Below are the code and all the weights of a small trained network. Each question names an input and a class and asks about switching units off, where a switched-off unit gives its printed mean instead of its output.

import numpy as np


def w(rows, s, z=0):
    codes = np.array(rows[::2]) - 128.0
    scale = np.full(codes.shape[1], s)
    scale[-1] = z or s
    return codes * scale


def norm(h):
    return h / np.sqrt((h * h).mean(-1, keepdims=True) + 1e-5)


def f(y):
    return np.maximum(y, 0)


def log_softmax(a):
    a = a - a.max(-1, keepdims=True)
    return a - np.log(np.exp(a).sum(-1, keepdims=True))


def net(x, mask):
    res = np.array(x, float).reshape(1, 4) / 4 @ E
    u = 0
    for l in range(2):
        y = f(norm(res) @ A[l][:, :-1].T + A[l][:, -1])
        res = res + np.where(mask[u : u + 11], y, B[l][:, -1]) @ B[l][:, :-1]
        u += 11
    return log_softmax(norm(res)[-1] @ U[:, :-1].T + U[:, -1])


A, B = {}, {}
E = w([
[112,233,107,175,110,131,186],'x0',
[132,121,116,14,164,214,142],'x1',
[30,89,89,225,147,60,243],'x2',
[176,150,243,2,232,120,182],'x3',
],0.0062)
A[0] = w([
[113,162,178,174,116,68,204,101],'0.n0',
[109,105,175,191,123,83,150,29],'0.n1',
[125,135,213,174,129,67,139,134],'0.n2',
[146,133,130,254,96,51,95,213],'0.n3',
[104,44,131,50,164,112,198,122],'0.n4',
[180,251,157,72,140,146,104,139],'0.n5',
[116,82,51,90,67,217,45,254],'0.n6',
[113,76,137,154,138,134,205,46],'0.n7',
[162,236,186,77,125,117,103,66],'0.n8',
[158,64,238,141,94,54,6,110],'0.n9',
[96,76,108,147,107,120,58,79],'0.n10',
],0.0091,0.0017)
B[0] = w([
[98,84,63,54,200,223,198,204],'0.n0',
[129,184,119,96,136,88,107,177],'0.n1',
[131,100,64,170,99,71,72,186],'0.n2',
[64,212,98,163,87,138,52,249],'0.n3',
[168,83,181,161,199,102,115,219],'0.n4',
[48,128,171,233,96,87,124,232],'0.n5',
[132,109,25,197,146,248,160,254],'0.n6',
[97,142,151,48,193,152,109,177],'0.n7',
[48,58,193,133,133,176,107,212],'0.n8',
[204,141,56,75,218,105,154,222],'0.n9',
[187,100,176,70,115,172,223,184],'0.n10',
],0.011,0.0076)
A[1] = w([
[154,171,87,67,84,49,129,4],'1.n0',
[101,83,236,134,90,82,165,111],'1.n1',
[58,193,123,171,8,182,120,138],'1.n2',
[195,100,152,122,127,152,91,149],'1.n3',
[128,61,68,119,107,105,62,202],'1.n4',
[143,157,140,64,182,92,210,154],'1.n5',
[137,159,160,134,140,39,29,213],'1.n6',
[197,167,108,92,90,88,155,78],'1.n7',
[141,84,127,119,139,127,165,148],'1.n8',
[91,182,163,158,90,103,69,152],'1.n9',
[106,100,244,114,114,88,151,119],'1.n10',
],0.014,0.0022)
B[1] = w([
[191,79,159,207,91,68,139,138],'1.n0',
[187,71,213,102,182,156,120,179],'1.n1',
[45,146,123,176,84,143,5,244],'1.n2',
[124,111,79,137,117,177,188,160],'1.n3',
[120,135,145,64,134,127,168,175],'1.n4',
[79,168,125,117,89,76,109,185],'1.n5',
[90,156,129,87,139,90,177,164],'1.n6',
[121,61,155,209,45,116,149,133],'1.n7',
[164,145,109,123,105,163,115,170],'1.n8',
[176,115,87,98,151,160,183,177],'1.n9',
[147,79,218,175,161,103,117,188],'1.n10',
],0.021,0.011)
U = w([
[53,144,97,173,89,166,68,192],'0',
[64,162,113,46,168,36,185,196],'1',
[120,74,252,125,186,108,132,192],'2',
[178,125,107,141,82,28,181,96],'3',
[135,160,166,108,91,100,153,2],'4',
[150,181,170,117,110,108,151,7],'5',
[174,166,172,112,94,88,122,15],'6',
[156,85,66,108,152,189,192,136],'7',
],0.016,0.0058)

Each question gives the input, the list of numbers given to net, and the class t.
The units are the neurons (one row each of A and B). Each row of codes is followed by its name. A weight is (code - 128) times the scale printed after its matrix; where a second scale follows, it is the last column's (A, B and U).
mask holds one flag per neuron, layer by layer. A switched-off neuron (its flag False) gives its mean, the last column of its row in B, instead of its output. The means were averaged over made-up inputs and are rounded, as every weight is.
A unit's drop is (log p(t) with every unit on - log p(t) with that unit switched off) / (log p(t) with every unit on - log p(t) with every unit switched off).
The circuit of an input: a set's keep is (log p(t) with only the set's units on - log p(t) with every unit switched off) / (log p(t) with every unit on - log p(t) with every unit switched off). Starting from the 12 units with the biggest drops (on a tie, the unit counted first), units are removed one at a time, each time the one whose removal leaves the highest keep (on an exact tie, the one counted first), for as long as the keep stays at least 0.8.
circuit, biggest first: the units of the circuit, biggest drop first
most important unit: the unit with the biggest drop
top k neurons: the k neurons with the biggest drops, biggest first
top k neurons in layer l: the k neurons of layer l with the biggest drops, biggest first
drop when u is switched off: that unit's drop, to one decimal
input [-6,-6,-5,-5], class 7: circuit, biggest first => [0.n9; 1.n2]
input [0,-3,7,8], class 1: top neuron => [0.n0]
input [5,8,5,-1], class 1: circuit, biggest first => [1.n2; 0.n6]
input [4,-1,3,5], class 1: circuit, biggest first => [1.n2; 1.n5]
input [-4,8,-1,-7], class 7: top 3 neurons => [0.n3; 0.n5; 0.n10]
input [-5,3,5,-2], class 7: top 4 neurons => [1.n2; 0.n5; 0.n8; 0.n4]
input [3,-4,-4,2], class 2: top 3 neurons => [0.n8; 0.n6; 0.n5]
input [-8,-2,-1,-7], class 7: top 2 neurons => [0.n9; 0.n10]
input [4,3,3,-1], class 1: top 3 neurons => [1.n2; 0.n3; 0.n6]
input [2,7,4,-1], class 1: top 3 neurons => [0.n5; 1.n2; 0.n8]
input [-6,-7,-7,-5], class 7: top 3 neurons => [0.n9; 1.n2; 0.n6]
input [-3,1,-8,-3], class 7: top 3 neurons => [0.n9; 0.n3; 1.n2]
input [-8,-5,3,-3], class 3: top 3 neurons in layer 0 => [0.n9; 0.n10; 0.n8]
input [-5,-2,-4,-4], class 7: most important unit => 0.n9
input [7,3,-5,1], class 2: top 2 neurons in layer 1 => [1.n1; 1.n10]
input [-2,-3,7,8], class 1: top 3 neurons in layer 1 => [1.n5; 1.n2; 1.n1]
input [4,0,0,3], class 2: top 2 neurons in layer 0 => [0.n6; 0.n3]
input [7,4,-8,5], class 2: top 2 neurons in layer 0 => [0.n3; 0.n6]
input [2,3,7,0], class 1: drop when 1.n2 is switched off => 0.3
input [-5,4,4,-4], class 7: circuit, biggest first => [1.n2]
input [-8,-7,-4,1], class 3: drop when 0.n9 is switched off => 0.5
input [-7,-8,-3,-2], class 3: drop when 1.n0 is switched off => 0.1
